Below are the code and all the weights of a small trained network. Each question names an input and a class and asks about switching units off, where a switched-off unit gives its printed mean instead of its output.

import numpy as np


def w(rows, s, z=0):
    codes = np.array(rows[::2]) - 128.0
    scale = np.full(codes.shape[1], s)
    scale[-1] = z or s
    return codes * scale


def f(y):
    return np.maximum(y, 0)


def log_softmax(a):
    a = a - a.max(-1, keepdims=True)
    return a - np.log(np.exp(a).sum(-1, keepdims=True))


def net(x, mask):
    res = np.array(x, float).reshape(1, 5) / 4 @ E
    y = f(res @ A[0][:, :-1].T + A[0][:, -1])
    res = res + np.where(mask, y, B[0][:, -1]) @ B[0][:, :-1]
    return log_softmax(res[-1] @ U[:, :-1].T + U[:, -1])


A, B = {}, {}
E = w([
[90,76,208,56,72,47,109,93,164,99,199],'x0',
[132,124,123,148,129,123,131,117,128,116,132],'x1',
[77,60,79,57,145,50,51,143,38,109,75],'x2',
[160,69,162,161,39,115,138,179,155,111,55],'x3',
[71,120,137,101,70,253,97,91,92,83,101],'x4',
],0.012)
A[0] = w([
[117,98,53,120,174,67,102,156,59,133,67,58],'n1',
[155,126,54,173,174,144,149,78,124,108,77,43],'n2',
[83,84,137,112,131,56,87,108,101,85,132,104],'n3',
[108,131,91,101,228,141,105,66,86,150,202,2],'n4',
[129,153,106,129,180,153,98,212,85,169,28,95],'n5',
[185,130,107,134,189,1,134,172,143,169,115,35],'n6',
[174,56,140,154,74,96,120,162,124,151,21,46],'n7',
[108,146,105,147,173,124,78,117,90,137,173,245],'n8',
[107,115,104,105,113,153,66,103,94,105,78,96],'n9',
],0.01,0.0068)
B[0] = w([
[170,193,187,165,145,183,119,130,195,168,132,239],'n1',
[100,98,209,100,95,80,88,123,134,104,195,192],'n2',
[165,137,114,140,122,128,160,106,146,151,194,223],'n3',
[102,185,169,175,37,84,132,242,152,72,75,229],'n4',
[120,74,120,83,87,64,165,89,131,119,218,240],'n5',
[70,89,132,124,108,245,113,97,75,104,114,247],'n6',
[112,198,93,127,159,58,155,178,128,83,81,227],'n7',
[164,79,60,101,166,86,192,102,129,112,61,237],'n8',
[117,119,143,177,159,197,130,126,112,148,126,209],'n9',
],0.012)
U = w([
[137,158,110,131,133,51,143,201,151,82,33,97],'0',
[221,171,189,192,204,157,163,132,206,199,155,84],'1',
[52,73,130,119,147,207,109,122,57,106,71,122],'2',
[158,67,148,86,109,1,107,96,138,138,208,88],'3',
[176,95,111,121,174,91,171,114,151,129,82,254],'4',
[193,69,62,84,197,67,121,92,117,157,26,121],'5',
],0.0094,0.012)

Each question gives the input, the list of numbers given to net, and the class t.
The units are the neurons (one row each of A and B). Each row of codes is followed by its name. A weight is (code - 128) times the scale printed after its matrix; where a second scale follows, it is the last column's (A, B and U).
mask holds one flag per neuron, in row order. A switched-off neuron (its flag False) gives its mean, the last column of its row in B, instead of its output. The means were averaged over made-up inputs and are rounded, as every weight is.
A unit's drop is (log p(t) with every unit on - log p(t) with that unit switched off) / (log p(t) with every unit on - log p(t) with every unit switched off).
The circuit of an input: a set's keep is (log p(t) with only the set's units on - log p(t) with every unit switched off) / (log p(t) with every unit on - log p(t) with every unit switched off). Starting from all 9 units, units are removed one at a time, each time the one whose removal leaves the highest keep (on an exact tie, the one counted first), for as long as the keep stays at least 0.8.
units of the circuit, in order: the units of the circuit, biggest drop first
most important unit: the unit with the biggest drop
top k neurons: the k neurons with the biggest drops, biggest first
drop of u: that unit's drop, to one decimal
input [-3,6,5,7,-8], class 2: top 3 neurons => (n6; n4; n8)
input [-5,-4,3,0,-3], class 3: top 2 neurons => (n5; n2)
input [-8,7,-7,-4,-5], class 3: top 2 neurons => (n2; n1)
input [-6,-2,2,3,2], class 3: top 2 neurons => (n5; n2)
input [-8,5,1,-8,-2], class 0: top 4 neurons => (n4; n8; n3; n1)
input [8,-2,8,5,-8], class 1: top neuron => (n3)
input [0,-2,-1,-5,-5], class 0: top 4 neurons => (n4; n9; n8; n5)
input [-1,5,8,4,7], class 1: units of the circuit, in order => (n1; n3)
input [4,7,6,6,4], class 4: units of the circuit, in order => (n4; n3; n7)
input [1,4,8,4,-2], class 1: top 2 neurons => (n1; n3)
input [8,-7,8,-6,5], class 1: units of the circuit, in order => (n3; n9; n1)
input [-3,-3,-7,7,3], class 0: top 4 neurons => (n1; n7; n3; n9)
input [-7,5,1,-5,2], class 3: units of the circuit, in order => (n5; n2)
input [-4,4,7,0,-6], class 1: units of the circuit, in order => (n1)
input [-7,7,2,6,-3], class 3: top 3 neurons => (n5; n2; n4)
input [6,7,5,2,-7], class 2: top 2 neurons => (n6; n5)
input [3,1,-4,4,-5], class 2: top 2 neurons => (n6; n1)
input [-7,1,-5,-2,0], class 3: units of the circuit, in order => (n2; n1; n5)
input [5,2,0,-1,-5], class 2: top 2 neurons => (n6; n5)
input [5,1,8,-4,8], class 1: most important unit => n3
input [-5,0,-3,0,1], class 3: top 3 neurons => (n1; n2; n6)
input [1,3,-4,5,-8], class 2: drop of n6 => 0.7
input [7,-8,1,6,-8], class 2: drop of n6 => 1.0
input [4,-1,-6,-8,3], class 0: drop of n4 => 0.4
input [-3,1,6,1,-5], class 1: drop of n7 => 0.0
